Here is a tiny trained network, its code and every weight. The questions are about switching its units off for an input and a target symbol, where a switched-off unit gives its printed mean instead of its output.

import numpy as np


def w(rows, s, z=0):
    codes = np.array(rows[::2]) - 128.0
    scale = np.full(codes.shape[1], s)
    scale[-1] = z or s
    return codes * scale


def f(y):
    return y / 2 * (1 + np.tanh(0.7978845608 * (y + 0.044715 * y**3)))


def softmax(a):
    e = np.exp(a - a.max(-1, keepdims=True))
    return e / e.sum(-1, keepdims=True)


def log_softmax(a):
    a = a - a.max(-1, keepdims=True)
    return a - np.log(np.exp(a).sum(-1, keepdims=True))


def net(x, mask):
    ids = ['βδεθλμξστφ'.index(c) for c in x.split()]
    T = len(ids)
    res = E[ids] + P[:T]
    u = 0
    for l in range(2):
        q, k, v = (res @ M[l].T for M in (Q, K, V))
        z = softmax(np.where(np.tri(T) > 0, q @ k.T / 2**0.5, -1e9)) @ v
        res = res + np.where(mask[u], z, O[l][:, -1]) @ O[l][:, :-1]
        u += 1
        y = f(res @ A[l][:, :-1].T + A[l][:, -1])
        res = res + np.where(mask[u : u + 8], y, B[l][:, -1]) @ B[l][:, :-1]
        u += 8
    return log_softmax(res[-1] @ U[:, :-1].T + U[:, -1])


Q, K, V, O, A, B = {}, {}, {}, {}, {}, {}
E = w([
[83,121,121,136,130,119],'β',
[134,112,104,188,125,93],'δ',
[100,102,91,93,132,134],'ε',
[103,161,90,156,106,108],'θ',
[93,103,158,160,151,158],'λ',
[91,150,121,157,122,126],'μ',
[62,59,110,65,202,175],'ξ',
[163,152,117,100,168,177],'σ',
[47,187,151,82,168,172],'τ',
[148,4,115,129,150,157],'φ',
],0.015)
P = w([
[187,179,30,132,211,80],'0',
[164,110,118,1,45,162],'1',
[92,176,3,184,147,232],'2',
[83,53,145,93,224,161],'3',
[208,110,219,52,70,122],'4',
[79,202,67,156,154,214],'5',
[95,232,78,83,132,75],'6',
[240,118,204,121,92,75],'7',
],0.0069)
Q[0] = w([
[236,148,240,119,2,106],'0.h1',
[123,64,221,76,175,39],'0.h1',
],0.0058)
K[0] = w([
[95,53,8,95,20,130],'0.h1',
[190,44,128,165,177,1],'0.h1',
],0.0058)
V[0] = w([
[244,76,66,234,113,116],'0.h1',
[241,205,177,1,135,126],'0.h1',
],0.0055)
O[0] = w([
[199,134,199,2,112,173,4],'0.h1',
[54,161,183,185,41,203,102],'0.h1',
],0.0091,0.0018)
A[0] = w([
[163,44,196,144,176,116,166],'0.n1',
[112,72,91,75,51,74,252],'0.n2',
[162,111,58,159,86,181,121],'0.n3',
[149,53,133,156,249,124,42],'0.n4',
[152,206,94,102,141,78,183],'0.n5',
[112,125,123,147,99,244,204],'0.n6',
[190,122,113,166,64,27,241],'0.n7',
[120,145,50,141,254,87,218],'0.n8',
],0.0073,0.0032)
B[0] = w([
[94,103,185,69,1,151,159],'0.n1',
[98,133,220,182,191,218,164],'0.n2',
[110,94,198,230,197,137,140],'0.n3',
[172,41,71,108,35,61,176],'0.n4',
[44,87,208,113,136,83,147],'0.n5',
[135,31,80,129,204,158,180],'0.n6',
[76,143,185,25,172,231,147],'0.n7',
[52,49,42,76,162,39,253],'0.n8',
],0.0063,0.0074)
Q[1] = w([
[4,153,12,164,213,132],'1.h1',
[170,146,78,238,105,205],'1.h1',
],0.0049)
K[1] = w([
[55,26,186,92,4,110],'1.h1',
[112,150,197,252,139,217],'1.h1',
],0.0043)
V[1] = w([
[171,98,93,158,1,166],'1.h1',
[135,203,186,189,102,62],'1.h1',
],0.0078)
O[1] = w([
[193,2,197,217,204,92,91],'1.h1',
[43,144,129,107,220,96,5],'1.h1',
],0.0091,0.017)
A[1] = w([
[99,186,99,168,160,179,157],'1.n1',
[86,61,108,31,218,173,179],'1.n2',
[209,78,145,168,112,141,90],'1.n3',
[118,179,128,253,21,104,228],'1.n4',
[86,159,160,105,98,203,252],'1.n5',
[193,58,44,147,212,122,43],'1.n6',
[89,112,13,153,194,129,18],'1.n7',
[42,237,67,141,167,176,177],'1.n8',
],0.0071,0.0046)
B[1] = w([
[127,124,137,163,192,131,152],'1.n1',
[193,177,181,151,147,162,216],'1.n2',
[71,71,91,127,169,57,190],'1.n3',
[180,104,93,139,126,204,219],'1.n4',
[186,81,193,137,125,161,254],'1.n5',
[132,99,142,213,143,66,193],'1.n6',
[126,255,61,175,126,147,189],'1.n7',
[69,74,125,112,215,166,199],'1.n8',
],0.0081,0.0064)
U = w([
[68,125,111,68,146,89,91],'β',
[152,155,180,60,120,128,253],'δ',
[96,133,119,105,147,109,91],'ε',
[70,112,131,76,135,118,106],'θ',
[135,151,124,119,149,52,162],'λ',
[109,124,110,82,193,94,77],'μ',
[172,174,46,159,27,120,43],'ξ',
[199,119,207,177,188,254,224],'σ',
[37,114,84,190,147,151,5],'τ',
[158,67,150,242,154,61,38],'φ',
],0.0063,0.0043)

Each question gives the input, a string of symbols that net reads in full, and the target symbol t.
The units are the heads (2 rows each of Q, K, V and O) and the neurons (one row each of A and B). Each row of codes is followed by its name. A weight is (code - 128) times the scale printed after its matrix; where a second scale follows, it is the last column's (O, A, B and U).
mask holds one flag per unit, layer by layer, with each layer's heads first. A switched-off unit (its flag False) gives its mean, the last column of its rows in O or B, instead of its output. The means were averaged over made-up inputs and are rounded, as every weight is.
A unit's drop is (log p(t) with every unit on - log p(t) with that unit switched off) / (log p(t) with every unit on - log p(t) with every unit switched off).
The circuit of an input: a set's keep is (log p(t) with only the set's units on - log p(t) with every unit switched off) / (log p(t) with every unit on - log p(t) with every unit switched off). Starting from the 12 units with the biggest drops (on a tie, the unit counted first), units are removed one at a time, each time the one whose removal leaves the highest keep (on an exact tie, the one counted first), for as long as the keep stays at least 0.8.
circuit, biggest first: the units of the circuit, biggest drop first
unit that matters most: the unit with the biggest drop
k most important neurons: the k neurons with the biggest drops, biggest first
top k neurons in layer l: the k neurons of layer l with the biggest drops, biggest first
input ξ σ ξ φ σ ξ, target φ: circuit, biggest first : (1.h1; 0.n1; 0.n4; 1.n6)
input φ ξ σ θ φ ξ σ β, target σ: circuit, biggest first : (0.n8; 1.n4)
input θ β μ τ ξ δ, target τ: top 2 neurons in layer 0 : (0.n7; 0.n8)
input ξ φ ξ φ, target ξ: 4 most important neurons : (0.n1; 0.n8; 0.n4; 1.n8)
input λ τ λ, target τ: circuit, biggest first : (0.h1; 1.h1; 1.n8; 1.n7)
input σ τ σ, target τ: circuit, biggest first : (0.h1; 1.h1; 1.n8)
input ξ σ ξ φ δ, target σ: circuit, biggest first : (0.n8; 0.n7)
input δ ε ξ ξ δ σ ξ θ, target σ: circuit, biggest first : (0.n7; 0.n8; 1.n4)
input θ σ ξ τ ξ σ, target τ: unit that matters most : 0.h1
input ξ δ β τ ξ ξ τ, target τ: circuit, biggest first : (0.h1; 1.n8)
input ε δ σ τ φ ξ, target φ: circuit, biggest first : (1.h1; 0.n1; 1.n6; 0.h1)
input σ σ ξ, target σ: 2 most important neurons : (1.n2; 0.n4)
input θ ξ λ θ τ β, target τ: 3 most important neurons : (1.n8; 0.n8; 1.n2)
input θ φ θ τ φ τ, target φ: 3 most important neurons : (0.n1; 1.n6; 0.n8)
input φ ξ ξ ξ λ λ, target ξ: 3 most important neurons : (0.n8; 0.n2; 1.n8)
input ξ σ β φ σ ξ θ, target φ: circuit, biggest first : (1.h1; 0.n1; 0.n4)
input ξ β σ σ δ ε, target σ: 3 most important neurons : (0.n4; 1.n3; 0.n8)
input ξ δ φ ε, target ξ: 3 most important neurons : (0.n8; 1.n8; 0.n4)
input ξ β ξ β, target ξ: 3 most important neurons : (0.n4; 0.n8; 1.n8)
input ξ τ τ σ, target ξ: 3 most important neurons : (0.n4; 0.n8; 0.n2)
